Where the symbols take the elements:
nala: de>fina, ko>bezi
duvo: de>gefe, ko>kige
bimi: de>fune, ko>sofa
dove: de>koze, ko>ziso
vize: de>duvo, ko>zale
kete: de>gevo, ko>beta
babo: de>fuze, ko>pase
loti: de>kige, ko>gefe
kune: de>befi, ko>bazo
navu: de>ziso, ko>koze
kige: de>zale, ko>duvo
gefe: de>dove, ko>loti
ziso: de>loti, ko>dove
vugi: de>pase, ko>fuze
befi: de>bezi, ko>fina
seku: de>labi, ko>divu
divu: de>fegu, ko>seku
togu: de>bimi, ko>saba
saba: de>vugo, ko>togu
labi: de>nala, ko>nale
beta: de>babo, ko>kete
sofa: de>saba, ko>bimi
koze: de>bitu, ko>navu
nize: de>beta, ko>gevo
bitu: de>tena, ko>nefu
bazo: de>keba, ko>kune
bezi: de>nale, ko>nala
fegu: de>nefu, ko>tena
nefu: de>navu, ko>bitu
tena: de>seku, ko>fegu
vugo: de>kune, ko>keba
fune: de>vugi, ko>fupe
keba: de>togu, ko>vugo
nale: de>divu, ko>labi
fupe: de>sofa, ko>fune
gevo: de>vize, ko>nize
zale: de>nize, ko>vize
fina: de>bazo, ko>befi
pase: de>kete, ko>babo
fuze: de>fupe, ko>vugi

In the rows, 46 means zero.

The rows follow the links: the fewer symbols apart two elements are, the more alike their rows tend to be.

Each row is also shifted at random along 2 hidden directions that mean nothing.

Some elements, each with a row of numbers:
zale: [51, 32, 46, 61, 43, 49, 46, 54, 53, 47, 43, 44, 43, 47, 45, 43, 54, 40, 59, 42, 46, 61, 53, 52, 40, 40, 40, 54, 43, 47, 56, 40, 52, 34, 30, 56, 43, 49, 43]
koze: [70, 46, 45, 46, 45, 58, 46, 39, 50, 29, 46, 58, 43, 41, 47, 45, 47, 42, 50, 45, 56, 39, 49, 25, 58, 48, 46, 54, 46, 47, 41, 46, 39, 45, 58, 38, 48, 35, 47]
nala: [51, 43, 43, 56, 44, 44, 44, 42, 51, 56, 52, 35, 46, 42, 49, 46, 47, 50, 59, 54, 47, 58, 51, 60, 34, 49, 43, 54, 38, 44, 53, 35, 53, 43, 43, 57, 42, 45, 40]
divu: [85, 63, 53, 25, 35, 38, 36, 46, 50, 50, 40, 51, 51, 46, 51, 49, 34, 52, 44, 46, 40, 39, 42, 50, 29, 48, 57, 45, 54, 35, 42, 39, 42, 49, 39, 45, 57, 57, 47]
sofa: [25, 48, 43, 49, 62, 52, 58, 44, 51, 66, 50, 38, 44, 42, 45, 51, 55, 54, 43, 50, 38, 49, 56, 44, 50, 40, 51, 29, 46, 49, 32, 49, 57, 52, 25, 52, 38, 69, 48]
ziso: [51, 43, 45, 50, 44, 55, 44, 48, 50, 28, 42, 57, 41, 46, 47, 43, 48, 35, 44, 42, 54, 35, 47, 26, 48, 50, 42, 62, 49, 44, 48, 53, 42, 42, 52, 42, 47, 38, 45]
kige: [39, 31, 46, 58, 44, 54, 49, 57, 54, 42, 42, 47, 41, 47, 46, 42, 57, 40, 55, 39, 50, 52, 53, 41, 40, 40, 37, 55, 44, 44, 53, 44, 54, 33, 25, 53, 37, 50, 42]
bezi: [36, 51, 55, 35, 43, 34, 47, 50, 36, 44, 44, 46, 53, 52, 48, 42, 42, 55, 41, 41, 42, 46, 36, 62, 40, 42, 44, 40, 51, 41, 48, 49, 48, 47, 47, 44, 46, 42, 44]
gefe: [50, 49, 50, 40, 42, 55, 44, 47, 51, 43, 40, 60, 48, 45, 52, 48, 45, 51, 52, 37, 47, 43, 51, 38, 49, 42, 54, 35, 45, 40, 41, 37, 39, 37, 31, 41, 55, 54, 42]
keba: [15, 51, 38, 53, 55, 46, 44, 39, 42, 52, 57, 37, 47, 45, 47, 51, 41, 44, 41, 57, 53, 43, 45, 50, 56, 58, 50, 48, 41, 52, 47, 47, 38, 56, 73, 43, 53, 38, 49]
vugi: [55, 50, 51, 38, 51, 37, 50, 53, 41, 50, 43, 42, 48, 52, 43, 46, 48, 38, 31, 48, 40, 45, 39, 48, 44, 46, 47, 48, 59, 51, 44, 63, 55, 56, 46, 48, 40, 51, 54]
bazo: [45, 52, 39, 51, 50, 46, 41, 38, 50, 62, 54, 35, 46, 40, 49, 49, 42, 49, 51, 59, 47, 50, 48, 55, 41, 55, 52, 48, 40, 48, 47, 36, 44, 56, 54, 53, 52, 50, 47]
bimi: [29, 51, 41, 45, 58, 46, 52, 47, 47, 57, 47, 39, 46, 46, 43, 50, 48, 42, 33, 53, 43, 39, 48, 43, 49, 52, 52, 44, 53, 52, 39, 57, 49, 58, 47, 49, 43, 54, 52]
fune: [46, 50, 44, 42, 53, 40, 50, 48, 40, 50, 46, 42, 47, 50, 41, 48, 49, 39, 31, 54, 42, 40, 42, 44, 48, 52, 50, 48, 58, 54, 42, 62, 52, 59, 53, 45, 42, 48, 54]
tena: [63, 40, 46, 55, 46, 55, 53, 42, 51, 37, 49, 47, 41, 41, 47, 44, 53, 47, 55, 45, 52, 48, 52, 36, 47, 45, 39, 58, 42, 46, 44, 47, 53, 41, 44, 51, 36, 43, 44]

The symbols that take the first to the second take the third to the fourth. What is the fourth?
Answers are names.
A [42, 51, 38, 50, 50, 44, 42, 40, 52, 63, 53, 36, 48, 41, 51, 49, 43, 48, 50, 59, 47, 49, 48, 56, 41, 54, 50, 47, 41, 48, 47, 37, 44, 53, 53, 52, 52, 50, 46]
B [21, 52, 37, 47, 57, 48, 49, 40, 47, 58, 53, 37, 47, 44, 46, 49, 44, 44, 37, 56, 47, 40, 48, 45, 50, 55, 52, 45, 47, 51, 42, 52, 44, 59, 54, 46, 48, 51, 51]
C [68, 42, 45, 58, 43, 48, 47, 39, 45, 36, 52, 42, 43, 40, 46, 42, 52, 45, 55, 53, 55, 53, 44, 44, 48, 51, 35, 65, 40, 46, 54, 49, 49, 43, 65, 48, 39, 27, 45]
D nala

A [68, 51, 49, 40, 41, 50, 39, 41, 44, 33, 44, 62, 48, 47, 48, 49, 40, 46, 49, 43, 54, 38, 43, 32, 59, 47, 54, 44, 46, 46, 43, 40, 31, 44, 62, 31, 60, 37, 47]
B [71, 56, 49, 32, 39, 50, 40, 42, 53, 40, 42, 59, 44, 46, 50, 49, 37, 41, 44, 46, 51, 30, 47, 30, 39, 52, 55, 55, 52, 37, 42, 43, 35, 47, 47, 41, 56, 49, 47]
C [67, 36, 41, 62, 42, 45, 38, 49, 51, 51, 46, 43, 47, 47, 44, 45, 50, 41, 62, 50, 49, 59, 48, 54, 46, 50, 42, 55, 40, 48, 58, 38, 47, 41, 49, 52, 48, 42, 46]
D vugi

A [6, 43, 42, 53, 64, 53, 59, 40, 44, 54, 53, 40, 45, 45, 44, 49, 52, 52, 42, 50, 45, 46, 50, 46, 62, 47, 47, 35, 42, 54, 37, 56, 50, 53, 51, 44, 39, 48, 49]
B [51, 50, 53, 38, 49, 33, 53, 45, 34, 44, 50, 40, 49, 47, 45, 44, 48, 50, 36, 48, 44, 46, 35, 56, 48, 45, 40, 47, 53, 50, 43, 62, 56, 57, 60, 43, 36, 36, 53]
C [57, 51, 38, 52, 58, 49, 46, 36, 50, 58, 52, 43, 47, 41, 45, 51, 46, 47, 48, 57, 46, 48, 49, 42, 58, 56, 55, 41, 43, 53, 38, 45, 44, 58, 60, 49, 49, 53, 50]
D vugo

A [44, 56, 51, 34, 39, 46, 41, 48, 48, 42, 42, 57, 48, 47, 54, 48, 38, 49, 44, 41, 48, 34, 45, 41, 41, 48, 52, 43, 51, 38, 44, 39, 36, 44, 42, 42, 58, 51, 44]
B [107, 50, 45, 47, 43, 53, 44, 35, 53, 34, 45, 54, 42, 39, 46, 46, 47, 40, 52, 53, 52, 44, 47, 26, 48, 53, 45, 64, 48, 45, 39, 49, 47, 49, 59, 43, 43, 40, 48]
C [28, 40, 56, 38, 42, 38, 50, 63, 40, 47, 39, 49, 51, 59, 44, 43, 48, 48, 38, 32, 36, 49, 41, 61, 41, 35, 44, 35, 53, 45, 50, 52, 53, 40, 23, 48, 43, 53, 45]
D nize

A [76, 61, 53, 28, 35, 37, 35, 42, 45, 42, 42, 53, 54, 46, 51, 49, 31, 49, 42, 47, 47, 37, 37, 47, 37, 53, 54, 50, 53, 39, 46, 39, 35, 50, 59, 39, 61, 43, 46]
B [32, 53, 56, 31, 38, 39, 47, 53, 42, 50, 43, 46, 52, 50, 53, 44, 41, 59, 44, 37, 39, 45, 43, 63, 34, 38, 47, 35, 50, 38, 46, 40, 49, 41, 27, 48, 50, 57, 41]
C [48, 48, 50, 39, 43, 58, 47, 52, 61, 46, 38, 56, 41, 44, 50, 46, 48, 46, 47, 40, 45, 35, 58, 28, 33, 41, 51, 44, 52, 38, 40, 43, 48, 38, 11, 51, 49, 68, 42]
D nefu

A [46, 46, 50, 43, 45, 58, 45, 42, 48, 34, 45, 59, 44, 45, 49, 47, 45, 48, 50, 39, 53, 38, 47, 28, 58, 47, 50, 45, 42, 44, 43, 42, 36, 40, 49, 37, 53, 43, 45]
B [50, 45, 53, 37, 47, 34, 47, 59, 39, 48, 39, 46, 50, 55, 42, 45, 48, 43, 34, 39, 37, 47, 39, 53, 42, 41, 43, 43, 60, 49, 48, 57, 56, 49, 37, 49, 42, 53, 50]
C [32, 49, 53, 36, 46, 33, 53, 51, 34, 45, 48, 41, 50, 52, 47, 42, 44, 54, 37, 43, 42, 49, 37, 60, 43, 41, 40, 41, 53, 46, 47, 54, 55, 46, 48, 45, 38, 41, 45]
D fuze

A [41, 40, 45, 48, 44, 56, 45, 47, 47, 27, 44, 55, 41, 48, 44, 44, 49, 35, 46, 42, 59, 36, 46, 25, 52, 51, 43, 60, 48, 47, 50, 54, 39, 42, 57, 39, 46, 32, 45]
B [34, 44, 39, 56, 47, 44, 44, 41, 50, 60, 53, 36, 46, 41, 50, 48, 45, 51, 56, 55, 47, 57, 50, 61, 38, 49, 46, 48, 35, 47, 51, 35, 47, 46, 48, 56, 46, 48, 42]
C [44, 50, 48, 44, 56, 39, 54, 40, 29, 38, 54, 39, 50, 45, 42, 47, 46, 46, 34, 53, 48, 45, 34, 47, 61, 53, 41, 51, 50, 57, 43, 67, 49, 58, 78, 40, 37, 28, 55]
D gevo

A [67, 59, 38, 43, 53, 42, 44, 39, 51, 63, 51, 38, 47, 42, 47, 54, 42, 44, 38, 61, 43, 41, 49, 42, 41, 60, 58, 50, 52, 48, 39, 48, 45, 67, 55, 51, 50, 60, 54]
B [31, 44, 37, 57, 57, 51, 46, 41, 49, 62, 53, 41, 46, 44, 46, 51, 48, 50, 53, 54, 46, 53, 51, 50, 58, 51, 52, 37, 36, 53, 44, 40, 42, 49, 51, 47, 51, 51, 47]
C [62, 47, 54, 38, 36, 36, 39, 54, 35, 38, 41, 53, 54, 56, 46, 47, 37, 43, 41, 40, 46, 47, 35, 56, 50, 47, 49, 44, 53, 49, 54, 48, 40, 43, 61, 36, 53, 35, 49]
D loti

A [49, 32, 44, 61, 42, 50, 44, 51, 45, 32, 47, 49, 42, 49, 43, 42, 51, 34, 52, 44, 58, 46, 46, 38, 52, 48, 37, 63, 45, 48, 59, 51, 43, 41, 58, 45, 41, 26, 46]
B [39, 34, 46, 53, 43, 56, 48, 53, 53, 35, 42, 53, 41, 48, 44, 43, 54, 38, 51, 40, 54, 44, 52, 34, 45, 44, 37, 55, 48, 47, 51, 50, 51, 36, 33, 49, 41, 44, 44]
C [26, 49, 44, 49, 61, 46, 58, 41, 37, 45, 55, 41, 47, 44, 42, 47, 51, 47, 35, 52, 50, 44, 42, 42, 65, 48, 44, 44, 46, 56, 39, 61, 50, 58, 67, 39, 36, 36, 53]
D sofa

A [62, 51, 46, 40, 59, 45, 58, 43, 52, 66, 46, 39, 45, 43, 46, 49, 55, 54, 41, 52, 32, 50, 53, 47, 40, 43, 49, 36, 53, 46, 30, 56, 63, 57, 23, 57, 36, 73, 50]
B [51, 40, 44, 55, 43, 49, 48, 46, 54, 52, 50, 37, 43, 41, 49, 44, 53, 52, 60, 50, 44, 60, 53, 57, 36, 42, 36, 53, 38, 42, 50, 38, 56, 42, 32, 60, 39, 49, 41]
C [36, 40, 38, 60, 50, 49, 42, 43, 49, 59, 52, 41, 47, 46, 46, 51, 48, 46, 57, 51, 47, 56, 50, 53, 56, 50, 50, 40, 35, 51, 49, 34, 43, 45, 56, 47, 53, 46, 45]
D keba

A [42, 42, 41, 60, 43, 44, 43, 40, 44, 46, 56, 37, 45, 43, 48, 46, 45, 50, 58, 54, 52, 56, 44, 59, 47, 53, 39, 56, 36, 49, 57, 41, 44, 46, 67, 49, 44, 30, 44]
B [59, 49, 54, 35, 36, 41, 41, 56, 45, 47, 38, 57, 53, 54, 49, 45, 40, 51, 47, 36, 39, 49, 43, 54, 43, 39, 54, 34, 50, 41, 47, 38, 42, 40, 34, 43, 58, 53, 45]
C [33, 46, 54, 41, 39, 49, 42, 51, 45, 42, 42, 61, 49, 51, 49, 46, 42, 50, 48, 35, 47, 43, 44, 45, 52, 42, 51, 32, 42, 43, 47, 38, 35, 36, 40, 37, 58, 45, 44]
D keba

